Below are the code and all the weights of a small trained network. Each question names an input and a class and asks about switching units off, where a switched-off unit gives its printed mean instead of its output.

import numpy as np


def w(rows, s, z=0):
    codes = np.array(rows[::2]) - 128.0
    scale = np.full(codes.shape[1], s)
    scale[-1] = z or s
    return codes * scale


def norm(h):
    return h / np.sqrt((h * h).mean(-1, keepdims=True) + 1e-5)


def f(y):
    return np.maximum(y, 0)


def log_softmax(a):
    a = a - a.max(-1, keepdims=True)
    return a - np.log(np.exp(a).sum(-1, keepdims=True))


def net(x, mask):
    res = np.array(x, float).reshape(1, 7) / 4 @ E
    u = 0
    for l in range(3):
        y = f(norm(res) @ A[l][:, :-1].T + A[l][:, -1])
        res = res + np.where(mask[u : u + 4], y, B[l][:, -1]) @ B[l][:, :-1]
        u += 4
    return log_softmax(norm(res)[-1] @ U[:, :-1].T + U[:, -1])


A, B = {}, {}
E = w([
[138,135,132,125,133,130,137,138,129,120,121],'x0',
[120,123,128,125,130,141,135,134,134,137,130],'x1',
[231,144,94,79,104,128,88,173,94,170,154],'x2',
[135,136,133,141,133,127,137,130,129,134,144],'x3',
[128,131,126,131,120,131,127,136,128,122,134],'x4',
[88,200,174,87,114,143,146,111,3,139,122],'x5',
[77,137,98,60,147,42,152,181,146,137,212],'x6',
],0.016)
A[0] = w([
[193,192,94,87,139,153,32,170,136,231,124,157],'L0N0',
[168,120,71,54,153,41,97,168,144,171,201,2],'L0N1',
[89,125,176,156,165,152,143,112,69,121,125,150],'L0N2',
[98,152,196,104,130,189,114,101,1,145,135,124],'L0N3',
],0.0073,0.0039)
B[0] = w([
[167,127,97,126,53,145,150,65,150,255,141,217],'L0N0',
[111,2,139,205,134,65,166,241,49,93,80,206],'L0N1',
[137,154,44,190,14,98,160,180,117,53,73,200],'L0N2',
[117,200,169,165,181,122,32,196,107,110,95,254],'L0N3',
],0.0095,0.0084)
A[1] = w([
[45,193,140,49,137,69,162,180,2,157,156,3],'L1N0',
[114,170,94,105,83,68,103,107,130,106,145,71],'L1N1',
[189,93,114,185,95,173,132,59,182,123,96,39],'L1N2',
[87,141,77,106,187,71,102,154,180,86,181,108],'L1N3',
],0.0099,0.004)
B[1] = w([
[154,160,106,80,94,116,186,4,183,110,152,254],'L1N0',
[155,135,175,152,123,135,179,137,190,128,169,147],'L1N1',
[157,158,125,95,114,132,170,46,106,94,209,220],'L1N2',
[133,85,191,135,202,151,62,189,152,125,81,191],'L1N3',
],0.013,0.009)
A[2] = w([
[233,100,115,190,169,101,164,50,25,185,105,140],'L2N0',
[188,55,78,153,72,227,117,49,166,63,195,81],'L2N1',
[103,236,144,121,137,153,83,1,59,132,202,150],'L2N2',
[253,124,117,43,86,118,72,168,103,169,157,253],'L2N3',
],0.007,0.0032)
B[2] = w([
[46,167,136,58,213,126,76,100,152,148,147,213],'L2N0',
[85,184,124,60,63,21,235,109,154,98,106,216],'L2N1',
[123,10,140,147,173,162,125,204,157,145,129,254],'L2N2',
[189,108,74,95,111,187,86,124,60,177,167,223],'L2N3',
],0.011,0.0092)
U = w([
[77,146,157,114,120,99,197,81,168,51,129,252],'0',
[177,128,93,44,84,121,157,59,103,180,170,168],'1',
[88,173,165,215,105,165,121,113,43,86,38,110],'2',
[154,174,150,110,120,252,17,122,53,181,109,1],'3',
[70,41,172,167,209,104,124,173,190,111,114,36],'4',
[167,33,73,149,116,93,110,217,108,184,161,72],'5',
],0.019,0.0031)

Each question gives the input, the list of numbers given to net, and the class t.
The units are the neurons (one row each of A and B). Each row of codes is followed by its name. A weight is (code - 128) times the scale printed after its matrix; where a second scale follows, it is the last column's (A, B and U).
mask holds one flag per neuron, layer by layer. A switched-off neuron (its flag False) gives its mean, the last column of its row in B, instead of its output. The means were averaged over made-up inputs and are rounded, as every weight is.
A unit's drop is (log p(t) with every unit on - log p(t) with that unit switched off) / (log p(t) with every unit on - log p(t) with every unit switched off).
The circuit of an input: a set's keep is (log p(t) with only the set's units on - log p(t) with every unit switched off) / (log p(t) with every unit on - log p(t) with every unit switched off). Starting from all 12 units, units are removed one at a time, each time the one whose removal leaves the highest keep (on an exact tie, the one counted first), for as long as the keep stays at least 0.8.
units of the circuit, in order: the units of the circuit, biggest drop first
most important unit: the unit with the biggest drop
top k neurons: the k neurons with the biggest drops, biggest first
top k neurons in layer l: the k neurons of layer l with the biggest drops, biggest first
drop of u: that unit's drop, to one decimal
input [-5,-8,-6,2,-7,-7,0], class 0: top 3 neurons : (L0N3; L1N2; L2N2)
input [-6,0,1,5,-7,-4,0], class 1: most important unit : L0N3
input [4,0,0,-6,5,-3,-5], class 0: top 3 neurons : (L2N1; L0N0; L1N0)
input [0,-3,0,-5,2,-5,-2], class 0: top 2 neurons : (L2N1; L0N0)
input [-2,-2,4,4,5,0,-5], class 1: top 3 neurons : (L2N1; L1N2; L0N0)
input [4,4,7,-5,-5,-1,-6], class 1: top 2 neurons : (L2N1; L1N2)
input [0,8,8,-4,-1,-1,3], class 5: top 4 neurons : (L0N1; L1N0; L1N2; L2N1)
input [-4,4,-6,2,6,1,-1], class 2: top 2 neurons in layer 1 : (L1N0; L1N2)
input [-4,-4,-7,3,-1,-1,8], class 4: top 2 neurons in layer 1 : (L1N3; L1N2)
input [-3,-2,0,6,0,4,-2], class 2: top 2 neurons in layer 0 : (L0N2; L0N0)
input [-7,6,1,2,-2,-4,-7], class 1: top 2 neurons : (L1N2; L0N1)
input [1,4,5,-6,-8,-2,2], class 5: top 2 neurons in layer 1 : (L1N0; L1N2)
input [-3,-1,-3,6,7,-6,-1], class 0: top 2 neurons : (L0N3; L1N2)
input [-8,-1,-5,7,5,3,-2], class 2: most important unit : L0N2
input [-5,0,-3,6,3,-1,8], class 4: top 2 neurons in layer 1 : (L1N3; L1N2)
input [6,7,-5,-6,2,2,0], class 2: top 2 neurons : (L0N2; L2N1)
input [-8,-5,3,7,5,0,-6], class 1: top 2 neurons in layer 1 : (L1N2; L1N3)
input [-3,-4,1,-5,-8,-7,-6], class 1: drop of L1N2 : 0.2
input [-3,-6,-7,8,-2,2,-2], class 2: drop of L1N0 : 0.1
input [-3,6,4,2,3,0,-7], class 1: units of the circuit, in order : (L2N1)
